Below are the code and all the weights of a small trained network. Each question names an input and a class and asks about switching units off, where a switched-off unit gives its printed mean instead of its output.

import numpy as np


def w(rows, s, z=0):
    codes = np.array(rows[::2]) - 128.0
    scale = np.full(codes.shape[1], s)
    scale[-1] = z or s
    return codes * scale


def f(y):
    return y / 2 * (1 + np.tanh(0.7978845608 * (y + 0.044715 * y**3)))


def log_softmax(a):
    a = a - a.max(-1, keepdims=True)
    return a - np.log(np.exp(a).sum(-1, keepdims=True))


def net(x, mask):
    res = np.array(x, float).reshape(1, 6) / 4 @ E
    y = f(res @ A[0][:, :-1].T + A[0][:, -1])
    res = res + np.where(mask, y, B[0][:, -1]) @ B[0][:, :-1]
    return log_softmax(res[-1] @ U[:, :-1].T + U[:, -1])


A, B = {}, {}
E = w([
[128,142,71,8],'x0',
[133,125,121,132],'x1',
[91,223,65,174],'x2',
[153,105,89,154],'x3',
[163,99,66,170],'x4',
[2,69,65,127],'x5',
],0.0062)
A[0] = w([
[86,142,178,115,90],'N0',
[71,191,87,161,220],'N1',
[143,107,147,163,45],'N2',
[148,36,137,91,159],'N3',
[65,91,122,136,46],'N4',
[82,99,149,92,211],'N5',
[111,166,85,90,135],'N6',
[78,107,108,120,34],'N7',
[111,131,155,189,23],'N8',
[91,134,154,180,94],'N9',
[121,190,185,100,238],'N10',
[63,92,122,141,36],'N11',
[137,166,75,61,60],'N12',
[116,120,167,183,60],'N13',
[191,103,94,127,227],'N14',
[105,97,170,97,156],'N15',
[11,122,112,91,189],'N16',
[94,120,110,122,38],'N17',
[179,140,147,131,3],'N18',
[182,153,125,132,55],'N19',
[113,189,90,119,90],'N20',
[89,140,93,98,140],'N21',
[168,167,145,124,70],'N22',
[159,135,101,128,20],'N23',
[122,135,117,124,61],'N24',
[106,93,85,161,21],'N25',
[137,158,61,114,98],'N26',
[81,105,87,102,44],'N27',
[88,125,46,119,105],'N28',
[153,116,97,35,22],'N29',
[101,153,141,123,108],'N30',
],0.013,0.003)
B[0] = w([
[95,153,100,137,144],'N0',
[173,84,154,216,230],'N1',
[110,162,166,134,133],'N2',
[168,127,169,253,201],'N3',
[190,170,158,107,162],'N4',
[140,131,92,148,191],'N5',
[109,115,161,143,177],'N6',
[156,154,155,102,149],'N7',
[80,138,175,99,148],'N8',
[114,125,184,123,157],'N9',
[162,130,45,148,202],'N10',
[207,169,178,87,161],'N11',
[94,138,197,113,180],'N12',
[91,152,192,98,156],'N13',
[135,141,68,147,185],'N14',
[139,134,122,179,169],'N15',
[160,127,106,124,253],'N16',
[129,141,139,97,132],'N17',
[161,168,189,107,138],'N18',
[179,160,139,113,144],'N19',
[152,117,182,174,162],'N20',
[117,128,126,127,176],'N21',
[196,134,173,119,148],'N22',
[127,152,122,116,118],'N23',
[121,128,137,118,117],'N24',
[128,190,99,98,147],'N25',
[117,134,134,148,168],'N26',
[145,146,139,106,169],'N27',
[134,136,106,133,206],'N28',
[78,148,226,112,181],'N29',
[118,143,126,148,132],'N30',
],0.019,0.006)
U = w([
[255,125,128,70,108],'0',
[162,109,108,182,238],'1',
[160,65,129,210,35],'2',
[76,124,207,114,175],'3',
[202,16,123,139,241],'4',
[157,129,79,169,194],'5',
[88,66,92,69,24],'6',
[88,76,102,41,3],'7',
],0.01,0.004)

Each question gives the input, the list of numbers given to net, and the class t.
The units are the neurons (one row each of A and B). Each row of codes is followed by its name. A weight is (code - 128) times the scale printed after its matrix; where a second scale follows, it is the last column's (A, B and U).
mask holds one flag per neuron, in row order. A switched-off neuron (its flag False) gives its mean, the last column of its row in B, instead of its output. The means were averaged over made-up inputs and are rounded, as every weight is.
A unit's drop is (log p(t) with every unit on - log p(t) with that unit switched off) / (log p(t) with every unit on - log p(t) with every unit switched off).
The circuit of an input: a set's keep is (log p(t) with only the set's units on - log p(t) with every unit switched off) / (log p(t) with every unit on - log p(t) with every unit switched off). Starting from the 12 units with the biggest drops (on a tie, the unit counted first), units are removed one at a time, each time the one whose removal leaves the highest keep (on an exact tie, the one counted first), for as long as the keep stays at least 0.8.
units of the circuit, in order: the units of the circuit, biggest drop first
top k neurons: the k neurons with the biggest drops, biggest first
drop of u: that unit's drop, to one decimal
input [8,-5,-3,-5,1,-7], class 3: top 3 neurons : (N29; N12; N16)
input [-1,3,8,3,4,2], class 2: units of the circuit, in order : (N1)
input [-6,1,2,1,-5,1], class 3: units of the circuit, in order : (N13; N8)
input [-4,1,8,0,-8,-3], class 2: top 2 neurons : (N1; N20)
input [8,3,1,-1,7,5], class 3: top 3 neurons : (N29; N12; N10)
input [-4,-6,7,3,-2,-7], class 0: top 4 neurons : (N22; N19; N3; N18)
input [4,-3,6,-4,-2,3], class 2: top 3 neurons : (N1; N20; N6)
input [8,5,-6,-2,-2,5], class 3: top 3 neurons : (N29; N12; N1)
input [7,-7,3,4,-2,0], class 3: units of the circuit, in order : (N12; N29)
input [3,-1,8,-6,1,-5], class 2: units of the circuit, in order : (N1; N20)
input [8,3,-4,-7,6,5], class 3: top 4 neurons : (N29; N12; N10; N1)
input [7,-3,5,3,-7,1], class 3: top 3 neurons : (N12; N29; N3)
input [-3,8,7,-5,8,8], class 0: drop of N25 : 0.1
input [-8,-4,-4,-2,-7,0], class 3: units of the circuit, in order : (N13)
input [8,-6,0,1,0,-6], class 3: drop of N29 : 0.6
input [0,-5,-8,4,6,-6], class 2: drop of N6 : -0.1
